The rows lie along a hidden order. The number after each row says roughly how far along it the row is, from 0 to 9. A new part has a new order.
 -3 -12 -10 -13 -10 -13 -45  -8  -5 -14 -10  -5 -16 -29 -10 -28 -23  -5 -10  -5 -11 -13  -5 -22 -12  -9  -8 -39 -10 -25 -43 -23  -6 -16 -39 -14  -6  -5  -5 -20 -32 -24 -20 -22 -21  -7 -13 -14  -6 -17 -17  -3  -2  -8 -10  -4  -8  -5  -5 -20
3
  3  -4  -4  -2  -5   5 -18  -5   1 -11  -4   2  -9 -24  -4  -4 -28   3   2   7  -2   9   6  -1   5  -9   2  -6   2 -12  -6  -8  -4  -4   0  11   3  -4   5  15   7  -2   7   0   0  -1   0   0   5   9  18  -2   9  14   3  -9  -5  -2  -3   4
1
 -1   2   2   1   3   0  21   4   2   7   5   2  11  17   6  19  20   2   6   0   6   4   2  14   4   7   4  22   4  14  25  15   4   7  14   2   1   2   0   1   0   4  -2   0  -2   0  -2  -5  -3 -11 -15  -1  -5 -13  -9  -1  -5  -4  -4 -24
4
  2  -5  -4  -3  -5   5 -19  -4   0 -10  -4   1 -10 -25  -4  -7 -27   2  -1   5  -3   6   4 -10   3  -9   0 -12   0 -14 -11 -13  -4  -7  -4   5   2  -4   3   8  -2  -7   2  -5  -2  -2  -2  -3   3   5   8  -2   7  10   1  -9  -5  -2  -3   1
3
  2   0   0   4  -1   8   4   0   3  -5   1   3  -3 -13   0   4 -16   4   4   6   1   8   5  -4   5  -6   2  -3   2  -8  -5  -7  -3  -3   0   6   1  -3   3   8   0  -5   1  -2  -3  -2  -2  -3   2   5   6  -2   6   8   0  -7  -4  -2  -3   2
8
  2  -2  -3   7  -4   3 -17  -4   0  -9  -4   0 -12 -25  -5 -15 -26  -1  -4   1  -6  -2   0 -18  -5 -11  -5 -32  -6 -26 -36 -28  -7 -17 -35  -8  -4  -6  -3 -13 -29 -24 -18 -21 -22  -8 -14 -14  -2 -10  -8  -4   3   1  -5  -9  -8  -3  -4  -7
3
   0   -8   -7   -7   -8   -3  -38   -7   -3  -17  -10   -3  -18  -44  -11  -30  -39   -4  -10   -5  -19  -18   -8  -31  -23  -17  -10  -58  -23  -42 -100  -46  -20  -29 -100  -20  -20  -10   -8  -75  -57  -89  -36  -89  -87  -27  -53  -28  -21  -66  -68   -7   -8  -31  -18  -15  -17  -16  -15  -34
3
 -3   6   5   3   7  -6  36   8   1  16   9   0  19  44  10  23  47   0   6  -3  11   1  -1  28   6  18   6  40   8  37  54  37  10  22  48   4   5   9   1  11  26  28  13  23  23   8  16  12  -1   4  -2   4  -8 -10   1  13   8   3   4  -2
2
 2  2  2  5  2  9 25  4  4  3  7  5  8  6  7 25  7  7 11  8  8 15  8 18 14  5 10 37 11 21 41 25  5 16 46 22  9  3  9 38 42 31 31 34 35 10 21 17 12 34 41  3  9 24 14  1  7  7  6 28
5
  4  12  11  14   9  17  55   8   6  12  13   7  18  26  12  38  20   7  13   7  10  14   7  22  12   7   8  34   8  18  30  18   4  10  25  10   4   1   3  10  10   6   4   2   2   0  -1  -2  -1  -3  -3  -1  -1  -3  -5  -3  -7  -3  -3 -15
5
 21  51  37  54  31  58 100  16  14  23  21  13  25  28  16  49   9  11  16  12   8  18  10  12  11  -2   6  12   4  -3   1  -6  -3  -5  -7   2   0  -5   1  -2 -19 -21 -14 -18 -22  -8 -16 -16  -5 -18 -18  -5   1  -6 -11 -12 -13  -8  -8 -22
9
 -1  -1  -1  -2  -1  -4  -6  -1  -1   0  -2  -2  -3  -2  -3  -9   0  -2  -3  -3  -1  -4  -2  -6  -3   0  -3 -14  -2  -7  -5  -6  -1  -6  -9  -8  -2  -1  -4  -9 -14  -6 -10  -6  -6  -2  -4  -6  -3  -8 -10  -1  -3  -6  -5   0  -3  -2  -1  -9
6
 -5   4   3   1   6 -10  27   6  -1  15   6  -2  15  42   6  13  45  -3   0  -8   6  -7  -6  19  -1  16   1  27   2  28  42  25   9  14  28  -5   1   8  -3  -3  15  20   5  17  18   7  13  10  -3   1  -6   4 -10 -13   1  16  11   4   6   4
4
-1  0  1  1  3  2 27  5  3 10  9  4 17 33 11 36 29  6 13  7 15 18  8 32 18 15 12 63 17 39 78 42 12 24 71 21 10  7  7 34 41 34 24 28 26  7 13 11  3  9  7  2 -2 -1  0  5  2  0  0 -7
5
  3  -1  -2  -1  -3   5 -15  -4   0  -9  -5   1 -11 -26  -5 -15 -29  -1  -4   3  -7  -1   1 -20  -5 -13  -5 -35  -6 -29 -43 -31  -9 -19 -44  -8  -6  -7  -4 -20 -35 -34 -23 -35 -36 -12 -24 -20  -8 -28 -29  -6  -1 -13 -13 -14 -15 -11 -11 -30
6
 -5 -14 -11 -14  -9 -15 -42  -6  -5  -9  -9  -5 -12 -17  -9 -27 -12  -6 -10  -6  -8 -13  -6 -18 -12  -6  -8 -36 -10 -23 -39 -25  -5 -17 -49 -22  -9  -4  -9 -41 -44 -42 -32 -44 -46 -14 -31 -22 -17 -50 -61  -5 -13 -37 -18  -6 -13 -15 -14 -40
3
-1 -3 -2 -2 -1 -2 -7 -1 -1 -1 -2 -1 -3 -3 -1 -4 -4 -1 -1 -1 -1 -2 -1 -4  0 -1  0 -4  0 -3 -1 -2  0 -1  0 -1  0 -1  0  2  0  2  1  4  3  1  2  2  1  4  3  0  1  2  2  1  2  1  1  6
4
 25  80  61  77  51  66 100  23  13  49  27  10  39  87  21  58  56   7  16   6  20  18   6  35  15  18   9  54  12  38  74  35  11  23  59  12   8   8   5  27  40  42  26  39  43  14  29  23  10  36  38   6   3  15  16  15  17  13  13  35
6
 -4 -15 -12 -17 -12 -17 -50  -8  -5 -15 -12  -6 -18 -34 -11 -34 -25  -6 -13  -9 -16 -21 -10 -27 -20 -11 -11 -52 -18 -33 -83 -37 -12 -22 -86 -23 -15  -7  -9 -53 -49 -52 -34 -57 -54 -16 -32 -21 -14 -40 -44  -4  -7 -21 -14  -6 -10  -8  -7 -25
3
 -2  -8  -7  -9  -6 -10 -34  -6  -4  -9  -9  -4 -12 -19  -8 -25 -18  -5  -9  -5 -10 -12  -6 -21 -13  -9  -9 -42 -12 -28 -61 -31  -9 -20 -67 -21 -12  -6  -9 -49 -48 -52 -33 -54 -55 -16 -34 -23 -16 -50 -54  -5  -9 -28 -16  -8 -12 -11 -10 -31
6
 1  4  2  5  2  6 22  4  3  3  6  3  7  8  5 16  8  4  6  3  4  7  3 10  6  3  5 19  7  9 16 13  2  6 17  8  3  1  3 11 13  6  7  7  6  1  3  3  2  6  5  0  2  4  2 -1  0  0  0  3
6
  3  -2  -1   1  -2  12   3  -1   4  -7   3   5   0 -18   3  14 -18   7   8  10   2  15   9   3  10  -6   6  14   6  -1   8   1  -2   1  10  15   5  -4   6  19   9  -1   7   1  -1  -2  -3  -3   4   4   8  -3   7  10  -1 -12  -9  -4  -5  -7
3
 -4 -13 -10 -12  -8  -8 -32  -5  -2  -7  -4  -1  -8 -10  -3  -5  -8   0   1   2   1   4   3   4   4   1   4  18   5  12  23  16   3  11  34  16   7   3   8  31  37  35  27  31  34  10  20  18  11  35  38   4   8  22  14   3   9   8   7  29
6
 -2  -5  -4  -5  -4  -6 -18  -3  -2  -3  -4  -2  -5  -5  -4 -12  -6  -3  -4  -2  -2  -4  -2  -7  -3  -2  -3 -11  -1  -5  -5  -4   0  -2  -1  -2   0   0   0   1   1   4   3   5   5   2   5   4   2   9  10   2   2   7   7   4   6   4   4  17
0
 3 20 16 19 15 13 64 12  5 20 14  4 23 43 13 34 40  4  9  1 11  7  2 22  9 13  7 40  7 31 47 31  8 19 42  8  5  6  3 16 29 28 18 24 27  9 18 15  4 16 14  4 -2  2  8 11 10  6  6 14
3
  3  -2  -3  -1  -3   8  -4  -1   3  -6   1   4  -1 -15   3  13 -14   6   8   9   3  13   8   6  10  -3   7  17   6   4  15   5   0   4  18  16   5  -2   6  20  14   2   9   4   2  -1  -2  -3   4   2   6  -3   5   6  -4 -11  -9  -5  -6 -15
9
 -2  -2  -1  -4  -2  -6  -9  -1  -2   0  -2  -2  -2   3  -2 -10   2  -3  -4  -4  -2  -6  -3  -7  -5  -1  -5 -18  -4  -9 -11 -12  -2  -9 -21 -15  -5  -2  -7 -24 -32 -20 -24 -24 -24  -7 -16 -16 -10 -29 -35  -3  -9 -25 -14  -3  -9  -9  -7 -30
3
 2  7  7  9  6  9 39  7  4  9  9  4 14 21  8 24 19  4  7  2  7  8  3 16  7  7  5 28  6 17 25 16  4 10 21  6  3  3  2  9 13 10  6  7  9  2  4  3  1  5  1  1 -1 -2  0  2  1  0  1 -1
6
  1  -4  -1  -2  -2   2 -13  -2   0  -5  -2   0  -6 -13  -2  -6 -13   0  -2   1  -2   0   0 -10  -2  -7  -3 -20  -3 -16 -21 -19  -4 -12 -24  -8  -3  -5  -4 -14 -29 -21 -19 -22 -22  -7 -14 -15  -6 -19 -19  -4  -2  -9 -10  -8 -10  -6  -5 -19
7
 -6 -16 -12 -16 -10 -16 -44  -7  -5  -8  -8  -4 -10 -11  -6 -14  -9  -2  -4  -1  -2  -1   0  -3   0   0   0   2   1   5  12   7   2   6  17   8   3   2   4  16  23  17  17  19  22   6  13  13   7  20  22   3   5  12   9   3   6   4   4  16
2
  1 -11  -9  -9 -10  -1 -40  -8  -1 -18  -9  -1 -18 -43  -9 -22 -43  -1  -5   2 -11  -3   0 -25  -8 -16  -6 -41  -9 -34 -58 -34 -11 -21 -50  -8  -6  -9  -2 -21 -36 -38 -22 -36 -36 -12 -24 -20  -6 -27 -23  -6   2  -7 -12 -16 -15 -10 -11 -27
4
 10  33  27  38  27  41 100  18  12  36  25  12  37  76  23  70  48  13  24  17  30  39  17  44  32  17  16  76  22  44  87  43  11  24  62  19   9   5   6  24  26  18  13  13  10   3   5   2   0  -1  -3   0  -2  -4  -5   0  -3  -2  -2 -14
5
  5  -3   0   1  -3  12 -10  -3   3  -8   0   4  -8 -28  -1   4 -30   6   5  11  -1  14   8  -4   8  -9   5   2   5  -8   0  -4  -4   0   9  19   6  -4   9  29  23   9  21  14  14   3  10  10  12  31  42   1  16  34  15  -7   3   7   4  33
2
 -6 -13 -10 -14  -9 -17 -42  -6  -6  -8  -7  -6 -12 -16  -8 -26  -9  -6 -10  -7  -7 -13  -6 -15 -10  -4  -7 -27  -6 -13 -20 -15  -2  -8 -17 -13  -3  -1  -5 -12 -17  -5 -12  -6  -6  -1  -2  -4  -3  -5  -8   0  -3  -5  -2   3   1   0   1  -3
2
 -4  -4  -3  -6  -1 -13 -17  -1  -4   3  -4  -5  -2  10  -4 -14  10  -6  -9  -8  -3 -13  -7 -10 -10   2  -7 -20  -6  -6 -12 -10   1  -6 -16 -17  -4   1  -7 -19 -19  -2 -12  -5  -5   0  -2  -3  -4  -9 -10   1  -6 -10  -1   7   5   2   3   2
3
 -6 -11  -8 -12  -7 -16 -34  -5  -5  -4  -8  -6  -8  -4  -6 -20  -2  -5  -8  -6  -4 -10  -5  -9  -8  -1  -5 -17  -4  -6  -8  -9   0  -6 -11 -11  -3   0  -5 -13 -15  -5 -11  -4  -3   0  -2  -3  -3  -6 -10   0  -4  -7  -2   4   2   1   1   0
5
  0   8   7   4   5  -2  17   3  -1   7   0  -3   0  10  -3 -12   8  -6  -8  -8  -4 -14  -8 -13 -13  -1  -9 -34  -9 -15 -35 -20  -3 -14 -42 -23  -9  -1 -10 -36 -37 -20 -26 -23 -21  -4 -10 -11  -8 -20 -24  -1  -8 -16  -8   4  -1  -2   0 -12
0
 -3 -15 -11 -11 -10  -7 -39  -7  -2 -11  -6   0 -10 -19  -3  -6 -18   2   1   4  -1   7   4   2   6  -3   4  13   5   5  17   8   1   7  25  17   6   1   7  25  28  13  20  19  17   4   9  10   7  18  20   1   7  12   6  -4   0   0  -1   6
3
  0  -6  -4  -4  -3  -2 -16  -3  -1  -5  -3  -1  -6 -10  -2  -7 -10   0  -1   2  -1   3   1  -6   1  -3   0  -4   1  -5   1  -3  -1  -1   4   3   1  -1   2   7   4   2   5   4   2   1   1   2   2   5   5   0   2   4   1  -3  -1   0  -1   1
0
-10 -43 -35 -43 -31 -35 -76 -14  -5 -41 -15  -4 -27 -81 -14 -38 -51  -3 -10  -4 -21 -15  -5 -31 -17 -19  -8 -51 -14 -40 -78 -40 -14 -24 -69 -10  -9 -10  -4 -29 -40 -46 -25 -43 -44 -14 -28 -22  -8 -29 -27  -6   1  -8 -12 -16 -16 -11 -11 -27
4
 0  3  3  4  4  4 27  5  3  8  7  3 12 18  7 21 21  3  7  2  8  7  3 18  8  9  7 33  8 23 38 25  6 16 40 13  7  5  6 25 34 31 24 29 32 10 22 17  9 29 32  4  6 17 13  8 11  9  9 29
4
